Below is a small trained network, with its code and all its weights. Each question gives an input and a class and asks what happens when units are switched off, that is, made to give their printed mean instead of their output.

import numpy as np


def w(rows, s, z=0):
    codes = np.array(rows[::2]) - 128.0
    scale = np.full(codes.shape[1], s)
    scale[-1] = z or s
    return codes * scale


def f(y):
    return y / 2 * (1 + np.tanh(0.7978845608 * (y + 0.044715 * y**3)))


def log_softmax(a):
    a = a - a.max(-1, keepdims=True)
    return a - np.log(np.exp(a).sum(-1, keepdims=True))


def net(x, mask):
    res = np.array(x, float).reshape(1, 6) / 4 @ E
    y = f(res @ A[0][:, :-1].T + A[0][:, -1])
    res = res + np.where(mask, y, B[0][:, -1]) @ B[0][:, :-1]
    return log_softmax(res[-1] @ U[:, :-1].T + U[:, -1])


A, B = {}, {}
E = w([
[216,73,86,97,145],'x0',
[134,164,144,169,137],'x1',
[105,102,237,110,247],'x2',
[142,206,117,76,133],'x3',
[186,144,135,173,108],'x4',
[203,110,152,52,76],'x5',
],0.013)
A[0] = w([
[224,156,42,85,156,15],'N0',
[115,77,74,95,99,7],'N1',
[116,129,137,114,24,179],'N2',
[173,16,98,91,153,76],'N3',
[195,104,120,133,193,77],'N4',
[175,102,200,222,96,155],'N5',
[134,160,251,84,46,254],'N6',
],0.015,0.0056)
B[0] = w([
[124,59,217,58,184,229],'N0',
[154,254,130,223,95,168],'N1',
[140,125,86,162,102,217],'N2',
[253,199,83,97,96,217],'N3',
[141,130,129,62,55,182],'N4',
[159,138,77,58,68,210],'N5',
[217,111,119,66,182,247],'N6',
],0.0084,0.014)
U = w([
[191,116,200,56,253,195],'0',
[67,126,142,230,214,3],'1',
[240,159,38,100,78,221],'2',
],0.011,0.0046)

Each question gives the input, the list of numbers given to net, and the class t.
The units are the neurons (one row each of A and B). Each row of codes is followed by its name. A weight is (code - 128) times the scale printed after its matrix; where a second scale follows, it is the last column's (A, B and U).
mask holds one flag per neuron, in row order. A switched-off neuron (its flag False) gives its mean, the last column of its row in B, instead of its output. The means were averaged over made-up inputs and are rounded, as every weight is.
A unit's drop is (log p(t) with every unit on - log p(t) with that unit switched off) / (log p(t) with every unit on - log p(t) with every unit switched off).
The circuit of an input: a set's keep is (log p(t) with only the set's units on - log p(t) with every unit switched off) / (log p(t) with every unit on - log p(t) with every unit switched off). Starting from all 7 units, units are removed one at a time, each time the one whose removal leaves the highest keep (on an exact tie, the one counted first), for as long as the keep stays at least 0.8.
circuit, biggest first: the units of the circuit, biggest drop first
unit that matters most: the unit with the biggest drop
top k neurons: the k neurons with the biggest drops, biggest first
drop of u: that unit's drop, to one decimal
input [-7,3,1,3,0,-4], class 1: circuit, biggest first	(N0 N3)
input [-8,2,-6,-5,0,-8], class 1: top 3 neurons	(N3 N6 N4)
input [-2,-2,3,-8,8,0], class 2: circuit, biggest first	(N5)
input [-1,-2,2,3,3,-5], class 1: circuit, biggest first	(N6 N3)
input [0,0,-6,-6,-8,-4], class 1: top 4 neurons	(N3 N5 N6 N4)
input [-6,3,-4,5,-1,-6], class 1: circuit, biggest first	(N3 N5)
input [-4,2,1,3,5,-7], class 1: circuit, biggest first	(N3 N6)
input [6,3,4,1,-1,-5], class 2: top 3 neurons	(N0 N4 N6)
input [7,0,7,1,2,-2], class 2: circuit, biggest first	(N3 N4)
input [-7,2,0,7,-3,8], class 0: top 3 neurons	(N6 N3 N5)
input [3,3,4,-2,-8,5], class 2: top 2 neurons	(N3 N0)
input [5,4,3,2,-4,-7], class 1: top 3 neurons	(N6 N0 N3)
input [5,-6,-1,5,2,4], class 0: top 2 neurons	(N0 N5)
input [6,8,3,7,7,3], class 0: unit that matters most	N0
input [2,-2,-3,3,3,-1], class 0: top 3 neurons	(N0 N3 N5)
input [7,2,-4,1,3,-7], class 0: drop of N3	0.1
input [6,8,-2,7,1,6], class 0: drop of N0	0.6
input [8,8,3,-7,-7,2], class 2: drop of N1	0.0
